The same points and some others measured another way (B), then each row and its match in B
B (72 x 24)
[[  29   92   47  -69   -5   27    4   38  -12   58  101  109  -58   55
    84  -29  -85   92 -136    2  -60   76   10  -26]
 [  22  121   73 -154  -24   87  -67   79  -34   -7   58  -31  -79    8
    27 -117 -112   53 -109  118  -51   41 -122   44]
 [  37  -88  -77   65    0   64  -58  -72  -34  -41  -46  112 -130  142
    16   20  -66  126  -77  100  -40   74   84  -22]
 [  20    9    8  -19  -77  -42   62 -141  -27   68  -41   95 -139   11
    94   12   27  111  -73  -17   -9   90   81 -157]
 [  19  -55   -7   15   26   11   23  -87  -11   11    5  101   11   30
   -14   31   39   43  -11  -45  -38   47  129  -73]
 [ -16  137   80  -41  -24  213   -9  121  -80  -51   34  -73  -93  237
    91  -72 -138   87 -152  150  -81   -8 -241    1]
 [  40  -15  -88  -85  179   41 -192  135  143  -13  121  224  -81   -3
  -159  -70 -158   -7  -64  262  -72   13   98  317]
 [   2 -140   -4  -44  136  111 -117   43   41  -84   65   49  254  -74
  -277  -16   33  -79  143   -2  -57  -46  188  154]
 [  77   24   32 -368   57  -98 -232   -3   69  -31   16  -51  -59 -414
  -234 -229  -22 -122   63  203   11   36   17  232]
 [ -94  -13  108  -27  -70  134  118  -44  -18   19  -45  -71  190   18
  -103   24  166   -7  135  -97  -28  -95   48 -136]
 [ -54  180   79  -16   83   67  153   15   22   26    0   -8 -151  167
    89  -26   37  -52 -108  106  -67  -67 -222  -53]
 [  16  373  125 -338   50   93 -113  176    1  -70  -14 -242 -429    1
    79 -318 -198  -92 -236  505  -53  -40 -612  218]
 [ -63  -10   93  -85  -48  114   43  -42  -26  -28  -66 -121  122  -43
  -129  -38  130  -38  125  -11  -20  -80  -11  -70]
 [-104  -26  165   54 -158  144  262 -196 -147   -2 -148 -202  203   84
    19   76  286   13  147 -266   -6  -79  -11 -397]
 [ -25 -147   -2  135  148  133   46   -9    4  -45   81  125  289  126
  -150  115   86  -32  100 -165  -84  -42  231  -18]
 [ -91   82  148  -36 -116  104  209 -122  -87   17 -123 -179   18   66
    43   -3  189   -3   50  -74  -13  -78 -137 -270]
 [ -18  -14   50   17  -69  -96  219 -277  -38   85 -123   23  -61  -40
    76   66  232   20   36 -161   13   29  100 -318]
 [ -17  -51    7  -64    0   -9   22 -114   33   17  -70   28   -2  -95
  -112  -14  123  -24   88   30   -5  -20  103  -41]
 [   0   -4  145 -140 -141  111   24 -163 -189 -118 -177 -334   39  -82
   -24 -108  131  -16   82  -40   12   -2 -167 -220]
 [ -10  217  120 -183   -4   32   34   89   15   73   94   -2 -101  -10
    67 -107  -58    9 -123   85  -53    4 -160   16]
 [-132   42   59  205   75  198  276  -33  -10   -3  -51    6   49  375
    46  133  158  -29   13  -45  -82 -147  -98 -184]
 [ -63  135  224 -123  -22   92  184  -53  -96   -7  -17 -229  160  -37
     1  -52  189 -110   62 -164  -33  -85 -174 -205]
 [ -87 -119  168  -12  -70  100  185 -130  -69   31    3  -88  503 -113
  -179   94  316  -55  278 -426  -18  -83  264 -274]
 [ -32   10   24 -148   84   75  -82   60   81  -27   17   -5   45  -97
  -210  -94   25  -95   81  162  -38  -78   -3  170]
 [  25  187   14 -122   67 -107   65  -73   58   72  -34   64 -383    2
   133  -88  -13  -23 -177  223  -24   35 -184  -10]
 [  83 -234  -98   12  135 -129  -78 -143   82   41   88  304  164 -188
  -184   79   79    4   95 -161  -24  107  494   37]
 [  63 -122  -33 -149 -150   32 -201  -81  -51  -42  -71   -1  -38 -156
  -109  -93  -66  141   32  103   14  112  159   18]
 [  78  116   46 -293   23 -159  -80 -110   21   19  -45  -55 -259 -291
   -10 -192    8  -71  -68  174   15   80 -112   40]
 [ -31  200   20 -250   22   98 -143  155  101  -28  -39  -75 -335   -7
   -75 -225 -144  -42 -101  514  -38  -75 -327  274]
 [ -29 -123   57  256   74  288  110   58 -132  -72  149   92  405  379
    10  181    1  106   -1 -327 -128   -5  182 -165]
 [  48  -64    5   18   86   50  -29  -10  -24  -19   97  121  115   45
   -41   29  -22   36  -27  -93  -63   62  158   -8]
 [ -43  -58   63  -54  -64   11   91 -128    3   50  -54    4  127 -107
  -106   21  183   -3  133 -120    0  -26  165 -148]
 [-131  122  133  -53   -6   91  207  -17   46   73  -37  -64   55   45
   -46    4  189  -83   78   -9  -35 -149  -97 -114]
 [ -46  -81  140   75  -38  148  171 -136 -157  -50  -34 -135  318   81
   -24   84  205  -10  125 -328  -39  -34   77 -303]
 [ -93  152  181   50  -82  107  311  -98 -110   61  -51 -112   18  205
   176   60  168   23  -44 -174  -50  -60 -168 -351]
 [ -32  -31  -23   86   69   61   68   22   71   76   95  236   66  142
   -26   92   10   68  -20  -46  -66   -5  194   -6]
 [ -11  -90   43  148   64  282   13   39 -143 -148   37  -53  219  303
   -27   63  -29   50   -7  -98 -102  -17   -8  -72]
 [ -51  -39   57   83   -2  157   92   22  -30   20   82   90  227  160
   -32   90   47   75   30 -169  -76  -23  149 -107]
 [ -40 -235   11  180   79  123  110 -124  -45  -46    8   78  388   96
  -163  169  206  -18  187 -308  -56  -41  327 -163]
 [ -25  128  131  -56   23  126   80   70  -49    5   84  -42   65  108
    51  -31   -4    2  -71  -51  -72  -20 -120  -68]
 [ 113  113 -109 -169  -67 -164 -131 -128   32   51 -114  120 -642  -60
   174 -157 -181  148 -268  419   17  182 -133   53]
 [  47  128    1  -66  139  139 -125  177    2  -70  117   59 -169  186
    36 -106 -236   28 -214  263 -102   33 -200  203]
 [   8  -22   78  -37   19  107    6  -11  -71  -47   35  -43  147   19
   -54  -16   30    2   21  -91  -52    6   32  -64]
 [ -85 -225  -56  243   65   77  184 -182   34   10  -82  159  213  160
  -140  210  258   -2  188 -185  -38  -81  321 -181]
 [ -41 -135   30   77 -119   48  128 -184  -57   45  -70   52  162   25
   -33  110  175  108  115 -221   -5   17  252 -267]
 [  39   36   -9 -200   36   31 -182   94   69   -6   62   63  -85 -114
  -126 -138 -125   14  -40  228  -38   32   15  217]
 [ -17  -83  -55   56  -58   -1   59 -148   22   52  -87  140  -98   59
    -2   64   72  111   11   24  -10   31  170 -119]
 [ -97 -227  -19  237   55  165  156 -110    0  -21  -37  110  333  193
  -169  203  227    3  204 -228  -58 -102  311 -160]
 [  -5   38   60  -98  -39   32   17  -32   -8   30    1    9   -6  -38
   -24  -42   30   33   -3   10  -25   14   20  -51]
 [  -8   48   65  -88  -17  184  -79  108  -50  -60   50  -60   46   88
   -46  -79  -96   54  -43   91  -66   -6  -89   54]
 [  48  149   27 -256   29  -69  -97   -9   46   11  -22  -24 -293 -161
    -4 -185  -67  -42 -111  276  -12   45 -171  117]
 [  31   87   82 -220  -43    4  -70   11  -12   21   32  -32  -45 -152
   -32 -127  -36   19  -36   67  -16   48  -34   24]
 [ -52  -49   24  125  -88  -35  251 -249  -31  109  -97  109  -19  100
    97  143  214   92   25 -196   -7   20  172 -342]
 [  51  131   18 -124   -9  -42  -33   51   45  110  126  188 -176   -1
   102  -58 -138  118 -183   87  -47  107   27   38]
 [  66   39  -19  -75  -16  -50  -31  -84  -15   30  -10   96 -219   -8
    86  -51  -65   92 -134   97  -22  113   12  -39]
 [  62   95   36 -182   50   31 -126   48  -19  -47   37  -33 -151  -49
    -8 -151 -124    0 -119  194  -42   58 -141  121]
 [  57 -187  -99  -26  -47  -15 -138 -130    9  -14  -61  147  -30  -94
  -125   -3  -10  117   48   55    1   99  281   11]
 [  22  -24   21   45  117    8   70  -32    6   34  109  166  108   64
     3   68   37    5  -36 -146  -66   37  162  -60]
 [  30 -117   57   50    8  -11   95 -120  -60   58  108  151  289  -34
   -13  112  112   70   51 -375  -44   87  343 -211]
 [  69 -149  -22  -75   81  -21 -118  -79   -3  -48   34   76  144 -169
  -178  -25   36  -23   82  -68  -25   66  244   48]
 [ -52  -57   30   94   40    9  194 -160    7   46  -49   76   77   71
   -19  109  207  -24   75 -146  -31  -38  134 -198]
 [-180   17  186  -64 -183  285  140   22  -55  -12  -99 -245  299   49
  -175   -8  209  -10  233  -74  -24 -196  -62 -161]
 [  -6  130  -52   54   38  -59  119  -30   97  146   40  285 -329  197
   182   49  -60  116 -214  139  -57   56    4  -44]
 [ -32 -165  -48  222  -14  238   21    2  -64  -51   23  141  166  326
   -25  144  -28  174    4  -85  -83   11  205  -91]
 [ -71 -109   18   99  123  108  105  -36   45   -7   30   91  253   83
  -166  106  166  -71  142 -133  -62  -96  191  -42]
 [ -66  -11  115 -110   20   25  112 -118    6   -6  -79 -131  152 -152
  -168  -28  252 -151  185  -80   -8 -109   14 -103]
 [ -48  -57   16   41  -43   91   80 -121  -38  -26 -119  -35  -12   87
   -39   30  117   28   61   14  -22  -33   20 -135]
 [  14   93   45  -86  -49   68  -24   56  -13   48   68   74  -90   67
    63  -50 -109  120 -125   74  -49   59  -21   -3]
 [  27  -53   11  -29  -53   81  -46  -44  -64  -27   -3   24   22   32
   -14  -13  -30  100  -22  -11  -35   63   86  -61]
 [ -38  -12   14   26   60   64   63  -11   46   29   26  103   39   81
   -56   37   54    2   15   -5  -53  -37   83  -19]
 [ -84   27   58  -49  -64  100   78  -26   22   36  -57  -22    8   34
   -65   -9   94   19   59   51  -26  -74   -5  -66]
 [  -4   -6   64  104   16   65  171 -154 -118  -23  -45  -25   12  174
   118   76  106   32  -48 -160  -47   27  -17 -264]]
Rows of B count from 0, top down.

[  29   69  227  -51   32   42  -97   94   -4  -51  -43   79  -24 -106
  170  -27 -217 -111  -27  -13  -19 -156 -125 -154   89 -116] -> 33
[   3   56  -38  -28   51   22  -78  -59   57   97   75   13  -85   81
  -50  -82    5 -263  140  122  -69  -56   68  -27 -108  -14] -> 46
[ -36  -72  170  -44  310   73  -67   34  102   23 -335   -8   41   80
   99   91  -81  -37 -157 -154   40  -68 -145 -211 -138   25] -> 59
[ -52   97  169  -40   65 -145   50    4  120  -27  -50   43   -9 -137
   75  -64 -130 -385  111  -43   -8 -110 -137 -140   51   92] -> 16
[ -10   52  -78   13 -170 -239   97  -41  114   21  150  -51 -129  -45
   66  -34  -43 -280  157   34  -34   -2   15   90  232  127] -> 52
[-131   -2 -170  120   78 -123  194 -191  209   93  138  -39    8  -43
 -175 -185   72 -362  228  127  -55  161   65  -60  -60   47] -> 24
[ -47   44  -24   10   41   83 -172  -29  -18   99   39   22  -48   86
  -42  -62   31 -104   96  143  -67  -14   85  -24 -116 -105] -> 67
[ -16  -28  339  -33  242  152  -59  151   19 -104 -232   75  111 -168
  208   11 -309   95 -214 -104   32 -115 -268 -321   42 -216] -> 22
[-264   26   31   48  142  -90 -226    3  -26  113 -257  -25   66   63
  -65   53  173  -58   41  -10    3   78   -3  -19 -162   78] -> 57
[-153   52   77  128  -45 -130   53  -27   57  -37    9   32   47 -188
   53 -107  -67 -159   88   20  -16   79  -71 -107  160  -46] -> 35
[  71   92  169 -182   94  238 -517  146 -194  120 -152   72 -117  240
   94  100  -27   23  -40   83  -55 -278   51  -10 -235 -130] -> 18
[   9  -74   36   94  -60  -74  140    5  109  -74  -23  -37  -37  -85
  207   23 -177   71 -114  -88   19   64 -101  -79  311  -55] -> 45
[-212   81 -219  121  -47 -178    9 -168   86  155  176  -36  -19   -6
 -232 -179  206 -368  338  217  -86  168  157   81  -89   74] -> 62
[ -99    1  131  136  -31 -101   70  -13   76  -77  -91   22   29 -148
  159  -35 -119  -57  -32  -78   14   58 -105 -146  217  -37] -> 14
[-146   23   22  219 -144  -56   41  -42   -1  -48   95   39   43 -194
   71 -138  -74   21   55   87  -40  154   -4  -91  246 -196] -> 32
[ 100   48  247  -64  -10  -61  -49   60   64  -68 -154   51 -118    8
  274   70 -199 -209  -67 -156   10 -212 -127 -129  154   75] -> 56
[ 102  -51  -69   48  102  163  145 -114  155   26  187   19  -53    9
  -15 -175 -157 -153   49  141  -69   21   40 -162  -23 -195] -> 1
[  17  -32  -20   26  128  110   10  -60   91   53   30    5  -26   46
  -10  -83  -76 -101   19   80  -47    7   17 -122  -72 -123] -> 48
[ -28   21    0  -21 -104   17 -176  122  -99   33   75  -17  -47  -32
  105   39  -97  163  -26  102  -34  -18  -14   70  171 -164] -> 49
[ -50   29  204   26   72  -42   26   43   73  -71 -106   52   35 -150
  145  -36 -184 -132  -34  -72    9  -56 -158 -189  110  -46] -> 17
[ -73   65   -6 -111  -50 -197 -110   98    8   69    1  -64  -71  -15
   50   82  -16 -141   84   18   -9  -74  -60  125  106  125] -> 3
[  43  -74   92   29   17 -177  228  -12  219  -82 -122  -51  -64  -57
  234   64 -186 -134 -106 -204   49  -11 -167 -114  284  137] -> 58
[-287   75 -148  148  -50  -65 -215  -76  -83  158   60  -10   43   14
 -188 -110  238  -73  225  224  -71  188  163   82 -109  -71] -> 10
[ 104   51  -44    1 -210 -164  106  -45  111   -9  194  -17 -188  -12
  136  -48 -122 -277  123   34  -48  -68   25   59  274   67] -> 2
[ -17  108  -50 -109 -116 -291   -4   10   89   75   96  -56 -148    3
   25   21    4 -394  209   33  -33 -102   -5  150  123  237] -> 40
[ -21   92  144  -14  -25 -156   23   -2   92  -27  -34   37  -62  -88
  115  -40 -109 -347   98  -49  -15 -106  -85  -87  113   98] -> 54
[-279  124  100  -13   10   55 -665  151 -324  176 -274   32   25  167
  -28  128  244  178   26  111  -35  -33  102  109 -228  -79] -> 37
[ -39    0  114  144 -109  -37   21    0   19  -80  -33   40  -18 -112
  196  -40 -139   22  -55  -39   -5   41  -57 -120  262 -120] -> 21
[ -54  -10  -78   99 -129 -175  126  -52  105   -5   97  -51  -64  -77
   79  -41  -56 -107   65   14  -20   97   -7   25  254   27] -> 43
[ -93  169  371 -259   99  141 -912  322 -404  153 -526   83  -82  318
  192  330  122  162 -133  -71    5 -379   -9   77 -308   27] -> 26
[  61  -71 -194  182    7  182  271 -187  172   13  379   15  -14  -91
  -87 -296 -159  -81  110  260 -103  175   97 -162   72 -342] -> 28
[ -58  144    2  -72  -73  107 -474   68 -214  163   45   51 -103  168
  -45   -3  114  -53  154  228  -98 -122  162  118 -172 -116] -> 63
